Below are the code and all the weights of a small trained network. Each question names an input and a class and asks about switching units off, where a switched-off unit gives its printed mean instead of its output.

import numpy as np


def w(rows, s, z=0):
    codes = np.array(rows[::2]) - 128.0
    scale = np.full(codes.shape[1], s)
    scale[-1] = z or s
    return codes * scale


def norm(h):
    return h / np.sqrt((h * h).mean(-1, keepdims=True) + 1e-5)


def f(y):
    return y / 2 * (1 + np.tanh(0.7978845608 * (y + 0.044715 * y**3)))


def log_softmax(a):
    a = a - a.max(-1, keepdims=True)
    return a - np.log(np.exp(a).sum(-1, keepdims=True))


def net(x, mask):
    res = np.array(x, float).reshape(1, 6) / 4 @ E
    u = 0
    for l in range(3):
        y = f(norm(res) @ A[l][:, :-1].T + A[l][:, -1])
        res = res + np.where(mask[u : u + 4], y, B[l][:, -1]) @ B[l][:, :-1]
        u += 4
    return log_softmax(norm(res)[-1] @ U[:, :-1].T + U[:, -1])


A, B = {}, {}
E = w([
[159,111,76,86,154,121,58,117,157,124,165],'x0',
[207,155,128,237,105,93,93,56,224,223,65],'x1',
[98,144,192,115,135,108,159,2,94,160,212],'x2',
[110,141,23,107,109,77,213,101,176,149,180],'x3',
[168,106,84,137,169,167,153,116,115,153,180],'x4',
[179,166,143,94,188,92,168,158,92,111,59],'x5',
],0.007)
A[0] = w([
[147,205,102,108,188,80,155,132,100,135,111,93],'L0N1',
[159,107,191,141,169,145,73,133,99,113,117,7],'L0N2',
[119,92,159,83,150,132,149,9,118,136,113,159],'L0N3',
[148,131,128,149,73,128,111,120,135,155,139,55],'L0N4',
],0.011,0.0019)
B[0] = w([
[148,254,63,185,199,191,111,82,200,74,139,210],'L0N1',
[141,221,29,201,69,143,194,62,139,101,154,218],'L0N2',
[161,86,82,87,94,178,133,215,154,109,64,255],'L0N3',
[62,112,210,109,194,128,176,149,119,93,172,169],'L0N4',
],0.0098,0.0051)
A[1] = w([
[22,55,116,134,100,201,69,131,169,177,208,126],'L1N1',
[36,114,76,110,200,125,115,138,19,97,189,108],'L1N2',
[217,57,1,52,155,201,124,147,189,120,70,216],'L1N3',
[230,91,155,181,148,62,127,16,201,248,62,6],'L1N4',
],0.0067,0.0025)
B[1] = w([
[159,199,167,144,112,214,141,67,203,106,12,194],'L1N1',
[178,97,155,157,194,140,121,166,129,84,243,169],'L1N2',
[139,147,189,177,29,111,115,149,63,158,48,255],'L1N3',
[254,87,193,89,132,71,104,211,66,94,202,177],'L1N4',
],0.0098,0.0097)
A[2] = w([
[145,82,108,3,116,154,121,39,102,199,180,79],'L2N1',
[107,47,119,94,213,20,150,150,174,122,167,1],'L2N2',
[100,122,100,10,170,106,149,68,127,98,185,229],'L2N3',
[26,164,143,28,92,71,136,100,117,135,19,113],'L2N4',
],0.0065,0.0027)
B[2] = w([
[198,27,126,73,146,193,193,131,186,132,12,66],'L2N1',
[2,116,7,169,98,154,113,49,212,192,62,95],'L2N2',
[167,47,68,139,43,189,167,155,125,130,97,142],'L2N3',
[198,181,126,164,107,88,105,129,42,170,106,253],'L2N4',
],0.0092,0.0013)
U = w([
[216,22,187,61,227,101,123,187,134,3,205,211],'0',
[94,202,172,137,111,144,163,137,117,152,111,237],'1',
[114,237,101,103,195,208,134,54,246,112,59,152],'2',
[103,70,105,116,63,140,135,154,83,151,4,95],'3',
[109,205,59,189,35,105,170,67,162,118,183,119],'4',
[103,143,141,151,103,103,126,86,79,116,109,211],'5',
[31,109,39,118,169,42,124,3,156,159,159,8],'6',
[7,84,52,63,229,59,116,80,195,177,209,3],'7',
],0.007,0.0039)

Each question gives the input, the list of numbers given to net, and the class t.
The units are the neurons (one row each of A and B). Each row of codes is followed by its name. A weight is (code - 128) times the scale printed after its matrix; where a second scale follows, it is the last column's (A, B and U).
mask holds one flag per neuron, layer by layer. A switched-off neuron (its flag False) gives its mean, the last column of its row in B, instead of its output. The means were averaged over made-up inputs and are rounded, as every weight is.
A unit's drop is (log p(t) with every unit on - log p(t) with that unit switched off) / (log p(t) with every unit on - log p(t) with every unit switched off).
The circuit of an input: a set's keep is (log p(t) with only the set's units on - log p(t) with every unit switched off) / (log p(t) with every unit on - log p(t) with every unit switched off). Starting from all 12 units, units are removed one at a time, each time the one whose removal leaves the highest keep (on an exact tie, the one counted first), for as long as the keep stays at least 0.8.
circuit, biggest first: the units of the circuit, biggest drop first
unit that matters most: the unit with the biggest drop
top k neurons: the k neurons with the biggest drops, biggest first
k most important neurons of layer l: the k neurons of layer l with the biggest drops, biggest first
input [3,7,-7,6,-3,2], class 0: circuit, biggest first -> (L1N4; L0N2)
input [1,1,-7,-8,0,-4], class 4: top 2 neurons -> (L0N2; L0N3)
input [-4,-2,7,-2,-6,-8], class 2: circuit, biggest first -> (L1N1; L1N3)
input [0,-2,7,-6,3,2], class 3: 2 most important neurons of layer 0 -> (L0N3; L0N1)
input [-6,-5,-1,-5,7,8], class 2: circuit, biggest first -> (L0N1; L1N4)
input [-3,-8,-4,4,-8,-4], class 0: top 2 neurons -> (L1N2; L0N3)
input [-2,8,-3,6,-5,-1], class 0: unit that matters most -> L1N4
input [0,6,-1,1,6,-8], class 2: top 4 neurons -> (L1N1; L0N4; L1N3; L1N2)
input [-7,-2,-5,-2,-5,-8], class 2: top 3 neurons -> (L1N1; L1N3; L0N3)
input [-5,1,0,-6,-3,1], class 4: circuit, biggest first -> (L0N2; L1N1)
input [-5,-6,-2,-1,-2,-6], class 0: top 2 neurons -> (L1N2; L1N3)
input [6,4,8,-4,8,-6], class 3: top 3 neurons -> (L0N3; L1N3; L0N1)
input [2,-3,2,-7,3,-7], class 2: top 3 neurons -> (L1N1; L1N3; L1N4)
input [-6,-8,-7,2,2,-7], class 0: circuit, biggest first -> (L1N2)
input [5,2,4,3,4,-6], class 2: top 2 neurons -> (L1N1; L0N4)
input [-6,-7,2,7,-5,-2], class 0: top 2 neurons -> (L1N2; L0N2)
input [1,8,4,-2,4,-7], class 0: top 2 neurons -> (L1N4; L1N3)
input [1,-5,-5,-6,-2,-6], class 2: circuit, biggest first -> (L0N3; L1N3; L1N1)
input [-4,8,-8,7,-1,3], class 0: top 2 neurons -> (L1N4; L0N3)
input [-6,-6,7,3,4,-4], class 3: circuit, biggest first -> (L0N3)
input [3,8,-5,7,5,5], class 0: 2 most important neurons of layer 1 -> (L1N4; L1N1)
input [1,3,-1,4,0,-6], class 2: 2 most important neurons of layer 1 -> (L1N1; L1N3)
